In the rows, zero is written as 128.
Facts:
[(1002),(1599),(440),(605),(767)] γ (1365)
[(1020)] γ (755)
[(1040),(1428),(535)] γ (119)
[(1066),(1161)] γ (1394)
[(1069),(291)] γ (528)
[(1117),(1196)] γ (316)
[(1127),(33),(517)] γ (193)
[(1132)] γ (291)
[(1139),(272),(874)] γ (1141)
[(1144),(302),(722)] γ (791)
[(1146),(393),(918)] γ (1253)
[(1179),(1416)] γ (752)
[(1181)] γ (555)
[(1182),(1356)] γ (1239)
[(1195),(1540),(275),(698)] γ (1331)
[(1205),(1260),(259),(777),(843)] γ (452)
[(121)] γ (1219)
[(1219),(696),(711),(937)] γ (1259)
[(1269),(1744)] γ (275)
[(1274),(533)] γ (394)
[(1285),(1483)] γ (937)
[(1287),(1418)] γ (1356)
[(129),(1660),(1772)] γ (1742)
[(1294)] γ (1195)
[(1295),(1711),(1739),(212),(442),(596),(606),(873)] γ (880)
[(1320),(1349)] γ (440)
[(1323),(1652),(1664),(1679),(417),(805)] γ (1711)
[(1369)] γ (1501)
[(1394),(151),(386),(703)] γ (1229)
[(1396),(1620),(782)] γ (1002)
[(1402),(195)] γ (386)
[(1438)] γ (293)
[(1577),(305),(742)] γ (1626)
[(1585),(905)] γ (315)
[(1625),(487),(833)] γ (9)
[(1683),(299),(304),(819)] γ (940)
[(1690)] γ (725)
[(1714),(50)] γ (442)
[(1724),(267)] γ (212)
[(1742),(424),(555)] γ (150)
[(199),(293)] γ (1439)
[(201),(942)] γ (151)
[(218),(797),(928)] γ (864)
[(28),(45)] γ (771)
[(311),(724),(802)] γ (483)
[(315),(752),(830)] γ (1145)
[(365),(42),(587),(864)] γ (682)
[(394)] γ (846)
[(44)] γ (790)
[(452),(536),(647)] γ (1337)
[(575),(817)] γ (311)
[(628)] γ (832)
[(660)] γ (819)
[(678)] γ (873)
[(725)] γ (1304)
[(755)] γ (1115)
[(772),(930)] γ (647)
τ a <- (1020),(1066),(1117),(1132),(1139),(1144),(1161),(1181),(1182),(1205),(121),(1260),(1269),(1274),(1285),(1287),(129),(1294),(1295),(1320),(1349),(1369),(1396),(1402),(1416),(1428),(1438),(1577),(1585),(1620),(1652),(1660),(1664),(1679),(1714),(1724),(1772),(195),(199),(218),(259),(28),(302),(305),(393),(417),(42),(424),(44),(45),(533),(536),(587),(596),(605),(606),(628),(678),(696),(698),(711),(724),(772),(777),(782),(797),(805),(817),(833),(843),(874),(905),(918),(928),(930),(942)
τ b <- (1040),(1069),(1127),(1146),(1179),(1323),(1418),(1483),(1599),(1683),(1690),(1744),(201),(267),(272),(33),(365),(487),(50),(517),(535),(575),(660),(703),(722),(742),(767),(802),(830)
{(1002),(1040),(1239),(1259),(1287),(1349),(1439),(1540),(1664),(1744),(195),(218),(272),(393),(555),(596),(628),(647),(703),(873)} Φ (698)
{(1127),(1205),(272),(33),(393),(724),(767)} Φ (880)
{(1145)} Φ (1287)
{(1146),(767)} Φ (1365)
{(1146),(1205),(1259),(1356),(1439),(1483),(291),(440),(535),(628),(660),(772),(830),(880),(930)} Φ (218)
{(1181),(1724),(267),(940)} Φ (1295)
{(1181),(1577),(212)} Φ (1402)
{(1195)} Φ (199)
{(1195)} Φ (440)
{(1219),(199),(790)} Φ (1483)
{(1239),(267),(722),(830)} Φ (647)
{(1260)} Φ (1369)
{(1274),(1772),(299),(487),(596),(711),(874)} Φ (782)
{(1274),(1428),(1483),(199),(311),(487),(587),(843),(873)} Φ (1259)
{(129),(1369),(272),(696)} Φ (487)
{(129)} Φ (1540)
{(1323)} Φ (272)
{(1323)} Φ (129)
{(1356),(304)} Φ (1127)
{(1369),(647),(802)} Φ (1144)
{(1396)} Φ (874)
{(1402),(1744),(199),(771)} Φ (628)
{(1416),(1664),(536)} Φ (1626)
{(1428),(536)} Φ (1274)
{(1439)} Φ (1679)
{(151)} Φ (33)
{(1585)} Φ (1772)
{(1585)} Φ (1117)
{(1652)} Φ (1040)
{(1652),(843)} Φ (393)
{(1664)} Φ (1181)
{(1679)} Φ (1323)
{(1744)} Φ (1625)
{(1772),(517),(724)} Φ (195)
{(259)} Φ (1069)
{(259)} Φ (1002)
{(267),(725)} Φ (790)
{(291)} Φ (1396)
{(293),(517),(660),(711),(790)} Φ (1418)
{(293),(577)} Φ (678)
{(386)} Φ (1744)
{(44)} Φ (1239)
{(440),(767)} Φ (1269)
{(442)} Φ (1219)
{(660)} Φ (864)
{(724)} Φ (1020)
{(724)} Φ (940)
{(791)} Φ (1195)
{(802)} Φ (528)
{(9)} Φ (575)

Known rows:
(1540): [127 127 167 123 119 119 153 144 124 147 119 133 135 128  87 143 169 124
 118 140 131 135 127 150 153 104 151 153 112 125 100 125 124 118 123  88
 108 139 141 140 134]
(275): [132 132 173 126 138 110 159 142 120 143 125 135 136 123  96 125 164 126
 116 141 127 129 128 151 157 103 150 147  95 118 106 125 123 101 135 101
 102 127 159 139 130]
(1577): [124 110 105 134 114 143 100 122 146 127 121 120 108 124 125 131 101 133
 114 132 131 123 129 112 120 146 128 111 144 106 156 144 139 141 126 158
 150 130 113 143 121]
(724): [125 112 114 136 115 146 102 122 146 126 122 121 112 123 131 136 100 133
 115 127 122 127 124 111 120 145 122 109 148 116 150 146 142 144 128 147
 148 132 114 149 123]
(193): [132 139 165 128 131 109 161 141 116 140 127 135 136 128 103 124 163 128
 121 142 133 130 131 143 150 109 149 147  96 122 106 121 122 104 136 102
 101 122 152 128 129]
(1069): [150  89  84  40 158 124 130 132 135  99 114 145 150  53 133  69 129 108
 184 101 121 126 100 184 142 138  72 132 215 154 131 101 126 153  82 134
  99 144 133  84 126]
(1742): [130 127 176 123 144 111 155 143 129 143 126 135 134 118  95 125 160 125
 110 142 120 130 126 154 162  99 151 143  93 117 110 128 125  98 132 103
 106 133 160 147 131]
(1115): [132 138 166 128 131 109 163 141 114 142 126 135 137 129 101 123 165 127
 121 142 134 129 130 143 150 109 149 148  96 120 105 120 121 103 137 100
  99 122 154 128 129]
(555): [117 106 159 119 125 115 149 143 124 150 113 137 126 125  74 144 164 122
  99 144 131 123 126 139 153 101 155 151 108 114 103 142 130 112 121  97
 116 141 137 141 136]
(937): [131 131 172 126 138 109 158 142 122 143 126 135 135 121  97 126 162 127
 114 142 126 130 128 150 157 103 150 144  95 118 107 125 123 101 133 101
 103 128 159 139 130]
(755): [132 138 166 129 130 108 162 141 115 142 126 136 136 128 101 124 164 127
 121 142 134 129 131 146 150 108 149 147  97 120 104 121 122 103 137 100
 100 121 154 128 131]
(1660): [136 122 129 133 142 141 108 121 157 124 128 118 118 107 145 112  98 136
 123 129 106 125 117 131 140 138 117  94 135 110 159 133 137 120 136 158
 141 127 141 158 122]
(678): [108 159 109 162 136 152 123 121 178 118 157 143 150 150 162 100  19  76
 146 102 115  93 127  15 115 133  89  96 172 193 122 104 117 145 154 104
 117 191 147 134 177]
(1744): [124 103 121  96 157 120 101 125 120 104 140 128 130 117 134 152 126 128
 127 104 117 139 130 168 117 121 106 139 134 144 139 138 123 137  96 144
 156 143 131 123 121]
(1269): [144 140 135 137 114 154  97 127 167 118 137 109 123 117 139 128 101 136
 145 121 118 153 127 139 135 139 122 113 152 124 156 114 131 153 125 141
 140 145 139 167 117]
(199): [134 128 117 139 113 148 102 123 152 123 127 117 117 122 137 130 101 134
 132 125 124 135 126 119 124 146 120 111 151 118 152 129 135 146 128 144
 143 134 122 149 121]
(1144): [142 147 122 146 126 146 111 116 158 137 119 107 131 125 160 141 119 144
 156 121 100 137 109 146 140 156 105  82 159 133 147  96 124 125 118 121
 159 126 110 142 138]
(1625): [140 149 171 124 111 124 151 146 130 138 130 128 142 127  96 135 168 126
 141 136 137 153 134 159 152 107 153 161 119 133 100 103 117 131 123  86
  99 142 152 140 128]
(212): [101 136 115 126 122 143 154 133 142 154 142 141 147 169 102 121 163  88
 126 154 162  94 141 105 140  65 184 166 100 152  77 122 121 129 139 122
 105 161 103 110 145]
(1020): [143 145 132 139 112 156 103 124 157 115 135 112 127 118 152 129 104 137
 149 118 116 153 124 134 125 145 117 114 156 133 146 116 135 156 132 134
 133 138 132 159 116]

Rows:
No name comes twice in this set of rows, the named rows included.
[101 133 118 126 124 143 158 133 139 156 137 143 148 165 106 122 163  91
 127 151 156  94 135 106 141  69 177 161 105 154  73 123 123 127 137 114
 104 159 101 111 148] : (873)
[117 113 156 125 119 113 150 142 117 148 116 137 125 132  79 149 165 123
  99 144 137 126 132 133 145 108 156 154 106 116 102 140 129 115 122  97
 116 134 133 133 135] : (311)
[ 99 139 119 131 122 142 153 133 142 153 146 141 146 173 100 124 155  86
 124 153 163  94 145  96 138  66 183 166  98 153  78 120 117 128 139 118
 108 165 108 113 148] : (442)
[124 124 157 128 132 103 161 139 109 147 121 139 130 131  92 127 163 126
 106 146 138 118 132 133 145 109 152 147  93 112 106 135 124 100 136 105
 106 119 145 124 132] : (9)
[119 117 151 124 113 113 150 143 117 146 118 137 126 135  77 144 164 122
 105 145 145 128 136 132 142 107 159 158 107 115 103 136 126 120 123 100
 114 134 132 129 133] : (771)
[122 105 122 100 158 118 101 125 120 103 142 129 128 120 135 157 120 128
 122 102 116 140 131 160 114 122 105 137 130 145 138 141 122 137  97 143
 159 143 132 126 123] : (1483)
[122 108 107 136 117 144 104 120 143 128 117 122 111 123 132 134 102 134
 114 129 123 122 124 109 118 147 123 107 147 112 151 148 143 140 127 150
 149 128 110 143 124] : (1428)
[130 126 149 140 121 176 121 117 123 108 114 123 133 106 206 140 119 151
 126  98  79 155  96 128 101 145 102 111 152 166 105 177 184 169 158 115
 103 118 102 166 110] : (1117)
[123 110 102 136 119 141 107 118 145 134 114 121 113 124 131 134 107 134
 119 131 122 116 120 114 123 149 119 101 148 110 151 140 138 133 124 146
 154 126 105 137 130] : (44)
[119 118 156 127 114 114 147 144 118 145 121 135 125 135  75 150 162 122
 102 144 143 131 137 131 144 106 159 159 104 113 105 136 125 120 123  98
 116 137 136 135 133] : (1356)
[162 156 111 117 107 138  97 125  80 100  89 113 100 141 157  46  91 142
 156 120  97 154 126  70 112 121  83 139 141 107 156 131 105 120 169 129
 158  83  98 101 124] : (777)
[128 131 171 125 115 119 146 146 128 142 127 130 132 132  80 145 163 123
 116 141 137 142 136 148 152 102 158 160 106 121 105 123 121 123 122  93
 110 145 151 146 129] : (1195)
[118 120  73 121 141  92 117 119 123 104 143 158 116 108 143 190 123 160
 137 124 154 144 137 154  87 153 103 149 146 142 117 161 127 137  97 161
 163 106 120  86 143] : (703)
[134 123 131 147  91 148 127 121  86 123 134  89 146 144 161 131 123 121
 138  92 140 125 132 123  94 216 118  78 156 133 173  83 149 181 114 115
  89 116 117 124  79] : (782)

Now the same nodes, written a new way:
Known rows:
(1141): [125 102 111 191 127 152 131 152 134 134 169 118 151 101 153 100 143  94
 151 144  85 126 121 155 128 135 103]
(272): [178 175  77 115 131  96 173 142 130 139 130  87 168 120 151 120 121  70
 102 159 146 123 172  93 145  88 155]
(1323): [142 187 117 150 143 102 166 169 113 146  77 130 186 114 111 178 154  58
 163 189 193  98 180  94 169 102 156]
(880): [ 91 129  86 214 169 115 134 152 154 146 127 128 170  90 112 127 166  67
 181 123  99 116 190 146 177 126  59]
(393): [118 122  73  90 108 146 138 107 137 111 144 147 105 137 150 131 118 104
 121 103 146 113 194 106 135 141 127]
(606): [ 96 114 131 119 102 172 137 116 125 111  97 180 121 124 137 188 149  99
 181 149 165  89 182 115 143 150 139]
(587): [103 116  78  75 115 164 152 127 143 112 129 159 114 118 145 160 142 113
 140 114 139 144 145  96 170 168 141]
(1259): [ 80 125  78 191 150  96 156 160 179 149 168  96 139  95 135 108 136  96
 126 122  64 153 142 130 159 138  76]
(1428): [104 118  79  74 116 166 150 127 139 114 129 161 117 118 142 161 144 112
 142 115 139 140 147  98 167 169 141]
(605): [ 98  83 130  91 128 203 135  90 130  70 130 161  97  99 166 108 123 127
 130  97 117  90 138 112 148 112 120]
(1269): [102  94 111  85 104 191 126  96 140  84 134 164  93  93 172 123 140 127
 140 114 136  89 142 131 137 120 113]
(440): [117 100  91 192 193 149 148 138 143 120 160 103 166  98 135  73 130  79
 131  88  42 145 148 121 182 120  80]
(942): [143 104  74  91  58 169 127 115 151 104 136 157  96 109 196 161 148 117
 143 146 176 132 167 125 142 174 135]
(1369): [124 118  74  77 116 175 132 120 123 112 135 164 119 127 144 143 137 104
 143 111 152 128 160 107 153 161 140]
(703): [176 179  64 126  92  69 168 153 157 141 138  80 141 115 178 129 118  81
  86 180 174 135 183  98 136 103 145]
(628): [ 79 115  76  87 119 140 139  94 168  94 138 146  84  99 155 113 129 121
 116  85 132  95 186 118 149 106  85]
(1402): [112 114  50  81  84 165 105 130 155  91 144 167  75  89 178 124 153 130
 127 112 199 126 154 131 156 152 101]
(1540): [103 127  87 204 134 105 127 162 150 142 189  99 130 123 138  81 113  92
 111 130  90 126 150 142 115 128  85]
(928): [103  92 111  83  98 188 131  97 141  81 133 164  90  92 174 121 140 131
 139 113 143  95 140 128 139 122 119]
(305): [129 100 103  86  95 184 142 100 129 103 131 159 118 121 167 150 137 110
 149 127 134 112 161 116 137 149 143]

Rows:
No name comes twice in this set of rows, the named rows included.
[108 122  80  97  99 135 140 109 142 112 148 142  94 143 152 132 106 108
 108 110 144 109 193 102 124 141 129] : (1287)
[108 121  76 193 145 111 138 150 156 142 173 101 147 106 139  91 134  85
 130 118  77 133 159 143 141 126  76] : (1439)
[121 128  50 100  63 122 125 127 163 113 155 142  74 130 180 143 119 115
 105 130 188 132 197 111 129 167 122] : (195)
[ 95 118  65   5 117 160 166  62 134 127 137 160 130  88 120 115 173 118
 184  70 110  67 158 155 110  77 114] : (1205)
[ 77 113  71  90 116 127 151  83 184  92 136 135  78  94 165 111 122 123
 106  80 123  96 202 111 154  98  77] : (218)
[155 174  86 100 141 111 184 173 133 146 117 101 176 106 139 151 144  82
 120 173 143 153 117  84 175 121 168] : (487)
[107 128  75   7 102 157 179  94 118 151 142 162 145 124 108 156 165 113
 184 104 119 101 136 134 104 127 163] : (843)
[103 110 111 214 171 124 140 149 138 121 183  94 134 128 136  59  88  89
  93 101  60 125 148 115 134 113  93] : (1002)
[120 162 150 149 127 118 162 147 131 121  83 126 159  82 140 153 155  85
 156 193 171  70 149 118 149  67 134] : (50)
[ 90 118 139 225 133 139 125 168 130 140 134 140 157 104 123 140 156  83
 183 167 115 103 143 154 134 137  95] : (1739)

